[[112 115 132 134 137 128 106 141 133 134 134]
 [136 131 129 134 129 116 134 141 128 119 134]
 [131 131 144 134 122 117 108 127 118 119 133]
 [136 111 150 124 125 132 127 128 119 129 129]
 [111 125 120 131 129 133 136 142 118 131 125]
 [110 127 122 120 136 118 135 126 119 116 129]]
->
[[110 127 122 120 136 118 135 126 119 116 129]
 [112 115 132 134 137 128 106 141 133 134 134]
 [136 131 129 134 129 116 134 141 128 119 134]
 [131 131 144 134 122 117 108 127 118 119 133]
 [136 111 150 124 125 132 127 128 119 129 129]
 [111 125 120 131 129 133 136 142 118 131 125]]

[[152 102]
 [153 107]
 [149 153]
 [153 104]
 [152 103]
 [102 151]
 [153 107]
 [129 103]
 [152 153]
 [104 103]]
->
[[104 103]
 [152 102]
 [153 107]
 [149 153]
 [153 104]
 [152 103]
 [102 151]
 [153 107]
 [129 103]
 [152 153]]

[[134 121 113 133]
 [132 152 148 154]
 [132 149 147 151]
 [133 120 113 133]
 [132 117 137 102]]
->
[[132 117 137 102]
 [134 121 113 133]
 [132 152 148 154]
 [132 149 147 151]
 [133 120 113 133]]

[[119 128 139 129 126 123 129 141 131]
 [140 130 132 126 137 149 156 127 142]]
->
[[140 130 132 126 137 149 156 127 142]
 [119 128 139 129 126 123 129 141 131]]

[[136 124 120 123]
 [133 147 104 108]
 [110 129 104 134]
 [136 108 151 141]
 [111 117 101 127]
 [121 131 102 116]
 [152 135 155 115]
 [110 136 103 128]
 [117 143 107 123]
 [123 103 122 144]
 [124 150 118 115]
 [154 145 155 118]]
->
[[154 145 155 118]
 [136 124 120 123]
 [133 147 104 108]
 [110 129 104 134]
 [136 108 151 141]
 [111 117 101 127]
 [121 131 102 116]
 [152 135 155 115]
 [110 136 103 128]
 [117 143 107 123]
 [123 103 122 144]
 [124 150 118 115]]

[[116 135 140 147 137 120]
 [118 134 141 148 135 122]
 [151 116 136 129 100 147]
 [112 144 141 144 134 115]
 [121 135 146 151 128 124]
 [120 134 144 151 132 124]
 [105 140 119 126 156 108]
 [151 116 136 129 100 147]
 [149 111 122 117 114 146]
 [117 141 141 143 130 118]
 [141 113 116 113 124 139]
 [105 140 119 126 156 108]]
->
[[105 140 119 126 156 108]
 [116 135 140 147 137 120]
 [118 134 141 148 135 122]
 [151 116 136 129 100 147]
 [112 144 141 144 134 115]
 [121 135 146 151 128 124]
 [120 134 144 151 132 124]
 [105 140 119 126 156 108]
 [151 116 136 129 100 147]
 [149 111 122 117 114 146]
 [117 141 141 143 130 118]
 [141 113 116 113 124 139]]
---
[[147 104 135 119 115]
 [140 118 135  98 125]
 [131 154 155 101 138]]
->
[[131 154 155 101 138]
 [140 118 135  98 125]
 [147 104 135 119 115]]

[[131 126]
 [132 158]
 [139 132]
 [144 154]
 [146 155]
 [146 156]
 [133 150]]
->
[[132 158]
 [146 156]
 [146 155]
 [144 154]
 [133 150]
 [139 132]
 [131 126]]

[[128 129 140 129 133 131 137 144 130 144 130 131 129 143]
 [128 131 141 135 132 131 142 150 142 129 128 131 129 133]]
->
[[128 131 141 135 132 131 142 150 142 129 128 131 129 133]
 [128 129 140 129 133 131 137 144 130 144 130 131 129 143]]

[[124 143 121 116 133 129 156 122 124 136 130 145 123 142 108 142]
 [120 153 121 109 128 126 133 123 121 131 128 146 121 131 124 130]
 [135 113 130 147 123 127 125 133 132 122 124 112 132 123 132 130]]
->
[[120 153 121 109 128 126 133 123 121 131 128 146 121 131 124 130]
 [124 143 121 116 133 129 156 122 124 136 130 145 123 142 108 142]
 [135 113 130 147 123 127 125 133 132 122 124 112 132 123 132 130]]

[[128 130 129 129 128 129 131 127 131 128 117 132 128 127 127 131]
 [140 143 134 145 135 104 128 151 119 128 128 128 133 123 126 103]
 [128 126 128 127 127 127 125 129 125 128 138 124 127 129 129 125]]
->
[[140 143 134 145 135 104 128 151 119 128 128 128 133 123 126 103]
 [128 130 129 129 128 129 131 127 131 128 117 132 128 127 127 131]
 [128 126 128 127 127 127 125 129 125 128 138 124 127 129 129 125]]

[[147 119 131 126 128 105 132 139 108 137 123 129]
 [134 129 125 132 132 143 126 128 124 129 126 129]
 [146 122 128 128 129 107 128 145 112 136 125 137]]
->
[[134 129 125 132 132 143 126 128 124 129 126 129]
 [146 122 128 128 129 107 128 145 112 136 125 137]
 [147 119 131 126 128 105 132 139 108 137 123 129]]

[[127 134 127 116 136 134 127 123 118 135 126 120 122]
 [131 144 131 101 135 149 120 123 119 135 130 117 121]
 [123 125 123 126 132 124 127 123 133 131 123 125 124]]
->
[[131 144 131 101 135 149 120 123 119 135 130 117 121]
 [127 134 127 116 136 134 127 123 118 135 126 120 122]
 [123 125 123 126 132 124 127 123 133 131 123 125 124]]

[[107 145]
 [146 144]
 [133 103]
 [131 106]
 [143 114]
 [140 118]
 [146 124]
 [123 155]
 [137 131]
 [132 147]]
->
[[123 155]
 [132 147]
 [107 145]
 [146 144]
 [137 131]
 [146 124]
 [140 118]
 [143 114]
 [131 106]
 [133 103]]
